Below is a small trained network, with its code and all its weights. Each question gives an input and a class and asks what happens when units are switched off, that is, made to give their printed mean instead of their output.

import numpy as np


def w(rows, s, z=0):
    codes = np.array(rows[::2]) - 128.0
    scale = np.full(codes.shape[1], s)
    scale[-1] = z or s
    return codes * scale


def f(y):
    return np.maximum(y, 0)


def log_softmax(a):
    a = a - a.max(-1, keepdims=True)
    return a - np.log(np.exp(a).sum(-1, keepdims=True))


def net(x, mask):
    res = np.array(x, float).reshape(1, 3) / 4 @ E
    y = f(res @ A[0][:, :-1].T + A[0][:, -1])
    res = res + np.where(mask, y, B[0][:, -1]) @ B[0][:, :-1]
    return log_softmax(res[-1] @ U[:, :-1].T + U[:, -1])


A, B = {}, {}
E = w([
[181,113,115,208,154,139,199,66,135,144],'x0',
[105,148,176,171,177,129,136,164,131,192],'x1',
[163,49,73,82,251,151,142,131,147,152],'x2',
],0.02)
A[0] = w([
[144,158,160,135,96,132,97,76,184,138,86],'N0',
[143,118,103,123,94,93,114,56,191,84,250],'N1',
[128,82,101,109,56,81,157,60,156,89,88],'N2',
[68,154,122,180,51,21,48,120,31,169,120],'N3',
[129,128,139,237,126,110,172,24,102,135,127],'N4',
[103,113,154,214,64,116,117,124,150,122,155],'N5',
[125,119,202,48,88,136,104,207,182,154,52],'N6',
[102,163,207,254,190,97,89,182,165,185,94],'N7',
[40,213,145,165,111,181,133,2,147,94,72],'N8',
[186,126,67,106,77,104,123,89,111,71,75],'N9',
[246,216,89,216,136,167,189,19,73,155,77],'N10',
],0.0087,0.013)
B[0] = w([
[172,135,93,168,180,97,90,103,146,127,156],'N0',
[152,161,188,75,156,179,191,190,107,129,251],'N1',
[195,148,176,89,128,86,179,141,209,65,189],'N2',
[137,104,92,118,170,179,114,116,137,190,243],'N3',
[130,217,122,35,78,191,121,103,112,170,231],'N4',
[173,64,97,177,178,212,172,213,121,172,219],'N5',
[173,76,138,88,57,141,19,70,106,88,178],'N6',
[205,155,180,161,100,115,141,166,224,1,207],'N7',
[179,75,77,174,180,128,61,117,174,161,196],'N8',
[202,154,133,89,113,118,126,153,198,82,189],'N9',
[92,142,140,55,118,159,22,53,112,146,241],'N10',
],0.0097,0.017)
U = w([
[192,145,188,108,116,116,160,133,194,57,111],'0',
[175,39,2,120,222,182,135,111,153,201,114],'1',
[89,155,128,49,54,149,37,99,91,149,120],'2',
[106,137,220,103,144,183,207,188,69,173,248],'3',
[156,114,115,142,130,68,166,107,64,130,100],'4',
[98,154,132,137,127,36,176,94,132,134,100],'5',
[49,195,149,169,157,44,183,137,112,145,99],'6',
[50,118,111,134,100,99,188,86,102,152,97],'7',
],0.011,0.014)

Each question gives the input, the list of numbers given to net, and the class t.
The units are the neurons (one row each of A and B). Each row of codes is followed by its name. A weight is (code - 128) times the scale printed after its matrix; where a second scale follows, it is the last column's (A, B and U).
mask holds one flag per neuron, in row order. A switched-off neuron (its flag False) gives its mean, the last column of its row in B, instead of its output. The means were averaged over made-up inputs and are rounded, as every weight is.
A unit's drop is (log p(t) with every unit on - log p(t) with that unit switched off) / (log p(t) with every unit on - log p(t) with every unit switched off).
The circuit of an input: a set's keep is (log p(t) with only the set's units on - log p(t) with every unit switched off) / (log p(t) with every unit on - log p(t) with every unit switched off). Starting from all 11 units, units are removed one at a time, each time the one whose removal leaves the highest keep (on an exact tie, the one counted first), for as long as the keep stays at least 0.8.
circuit, biggest first: the units of the circuit, biggest drop first
k most important neurons: the k neurons with the biggest drops, biggest first
drop of u: that unit's drop, to one decimal
input [-5,-4,4], class 2: circuit, biggest first => N5
input [-3,-2,-1], class 3: 3 most important neurons => N10; N7; N4
input [6,3,-3], class 2: 2 most important neurons => N10; N4
input [-3,-2,3], class 3: circuit, biggest first => N10; N8; N3; N7
input [4,3,0], class 2: circuit, biggest first => N10; N4
input [4,-3,-4], class 1: 3 most important neurons => N5; N8; N7
input [5,-1,-5], class 1: 2 most important neurons => N5; N8
input [2,3,1], class 3: 2 most important neurons => N2; N9
input [8,-7,-3], class 2: 3 most important neurons => N10; N4; N7
input [-5,-7,-7], class 0: 2 most important neurons => N2; N9
input [2,0,2], class 3: 2 most important neurons => N8; N3
input [3,6,4], class 0: drop of N7 => 0.5
input [-1,-5,-7], class 1: drop of N3 => 0.4
input [-7,-8,3], class 0: drop of N10 => 0.2
input [6,-1,-6], class 1: circuit, biggest first => N8
